Here is a tiny trained network, its code and every weight. The questions are about switching its units off for an input and a class, where a switched-off unit gives its printed mean instead of its output.

import numpy as np


def w(rows, s, z=0):
    codes = np.array(rows[::2]) - 128.0
    scale = np.full(codes.shape[1], s)
    scale[-1] = z or s
    return codes * scale


def f(y):
    return y / 2 * (1 + np.tanh(0.7978845608 * (y + 0.044715 * y**3)))


def log_softmax(a):
    a = a - a.max(-1, keepdims=True)
    return a - np.log(np.exp(a).sum(-1, keepdims=True))


def net(x, mask):
    res = np.array(x, float).reshape(1, 3) / 4 @ E
    y = f(res @ A[0][:, :-1].T + A[0][:, -1])
    res = res + np.where(mask, y, B[0][:, -1]) @ B[0][:, :-1]
    return log_softmax(res[-1] @ U[:, :-1].T + U[:, -1])


A, B = {}, {}
E = w([
[93,32,201,68,127],'x0',
[87,106,74,133,251],'x1',
[169,78,42,78,100],'x2',
],0.011)
A[0] = w([
[126,50,188,86,153,104],'neuron 0',
[74,87,68,140,215,149],'neuron 1',
[212,109,149,120,12,136],'neuron 2',
[165,93,54,50,111,53],'neuron 3',
[126,167,134,68,140,100],'neuron 4',
[89,121,233,204,162,59],'neuron 5',
[74,178,226,186,159,52],'neuron 6',
[170,52,5,57,86,27],'neuron 7',
[174,150,127,137,148,67],'neuron 8',
[175,144,169,95,29,121],'neuron 9',
[129,156,163,223,146,65],'neuron 10',
[127,55,166,124,134,114],'neuron 11',
[83,91,71,134,212,146],'neuron 12',
[36,82,177,46,124,91],'neuron 13',
[171,57,36,89,94,4],'neuron 14',
[60,159,217,208,161,24],'neuron 15',
[65,78,89,154,220,133],'neuron 16',
[133,144,171,143,37,153],'neuron 17',
[136,69,59,119,221,133],'neuron 18',
[105,73,173,15,137,124],'neuron 19',
[102,129,136,151,228,113],'neuron 20',
[93,84,212,24,160,117],'neuron 21',
[196,237,94,195,163,91],'neuron 22',
[132,133,145,142,72,133],'neuron 23',
[184,96,168,177,29,139],'neuron 24',
[171,159,35,206,125,94],'neuron 25',
[152,153,47,213,118,107],'neuron 26',
[138,144,148,116,81,97],'neuron 27',
[121,54,171,91,138,111],'neuron 28',
],0.011,0.0035)
B[0] = w([
[164,164,70,146,96,218],'neuron 0',
[44,178,198,139,145,249],'neuron 1',
[49,181,197,118,165,250],'neuron 2',
[168,61,86,53,161,208],'neuron 3',
[136,119,150,129,113,124],'neuron 4',
[175,71,71,63,153,224],'neuron 5',
[157,1,78,27,186,231],'neuron 6',
[160,31,112,20,133,254],'neuron 7',
[137,132,116,128,98,131],'neuron 8',
[70,152,182,165,204,229],'neuron 9',
[171,84,100,123,121,177],'neuron 10',
[188,181,80,171,97,186],'neuron 11',
[52,180,170,165,197,240],'neuron 12',
[155,153,83,170,71,229],'neuron 13',
[158,6,129,75,137,215],'neuron 14',
[150,49,104,38,144,229],'neuron 15',
[80,175,190,132,143,251],'neuron 16',
[83,139,199,120,181,211],'neuron 17',
[71,184,190,111,204,241],'neuron 18',
[145,168,86,197,71,234],'neuron 19',
[88,134,165,120,176,224],'neuron 20',
[190,170,97,183,85,247],'neuron 21',
[198,149,81,189,85,229],'neuron 22',
[119,151,192,131,151,166],'neuron 23',
[86,188,188,131,171,222],'neuron 24',
[169,153,61,183,55,214],'neuron 25',
[183,151,92,185,66,203],'neuron 26',
[93,158,163,140,161,158],'neuron 27',
[193,173,72,182,45,205],'neuron 28',
],0.0095,0.0094)
U = w([
[9,171,178,150,188,136],'0',
[150,158,40,227,62,4],'1',
[118,8,80,23,162,241],'2',
],0.015,0.0016)

Each question gives the input, the list of numbers given to net, and the class t.
The units are the neurons (one row each of A and B). Each row of codes is followed by its name. A weight is (code - 128) times the scale printed after its matrix; where a second scale follows, it is the last column's (A, B and U).
mask holds one flag per neuron, in row order. A switched-off neuron (its flag False) gives its mean, the last column of its row in B, instead of its output. The means were averaged over made-up inputs and are rounded, as every weight is.
A unit's drop is (log p(t) with every unit on - log p(t) with that unit switched off) / (log p(t) with every unit on - log p(t) with every unit switched off).
The circuit of an input: a set's keep is (log p(t) with only the set's units on - log p(t) with every unit switched off) / (log p(t) with every unit on - log p(t) with every unit switched off). Starting from the 12 units with the biggest drops (on a tie, the unit counted first), units are removed one at a time, each time the one whose removal leaves the highest keep (on an exact tie, the one counted first), for as long as the keep stays at least 0.8.
circuit, biggest first: the units of the circuit, biggest drop first
unit that matters most: the unit with the biggest drop
top k neurons: the k neurons with the biggest drops, biggest first
drop of u: that unit's drop, to one decimal
input [2,-8,7], class 0: unit that matters most -> neuron 2
input [5,-1,5], class 1: top 3 neurons -> neuron 19; neuron 6; neuron 28
input [6,4,6], class 1: top 2 neurons -> neuron 19; neuron 28
input [3,0,-3], class 1: top 3 neurons -> neuron 7; neuron 14; neuron 3
input [-3,8,8], class 0: top 3 neurons -> neuron 18; neuron 12; neuron 1
input [8,-7,0], class 1: top 3 neurons -> neuron 28; neuron 21; neuron 19
input [3,-1,3], class 1: top 4 neurons -> neuron 6; neuron 15; neuron 5; neuron 19
input [5,1,-6], class 2: top 3 neurons -> neuron 6; neuron 15; neuron 5
input [8,-7,3], class 1: top 4 neurons -> neuron 28; neuron 19; neuron 21; neuron 13
input [-4,-5,-6], class 2: top 2 neurons -> neuron 6; neuron 15
input [7,-8,2], class 0: top 2 neurons -> neuron 2; neuron 9
input [-4,-4,0], class 0: drop of neuron 13 -> 0.2
input [-5,3,-6], class 2: drop of neuron 6 -> 0.5
input [0,-6,-8], class 2: circuit, biggest first -> neuron 6
input [-8,-2,-7], class 1: drop of neuron 22 -> 1.5
input [-8,6,-7], class 1: drop of neuron 22 -> 1.0
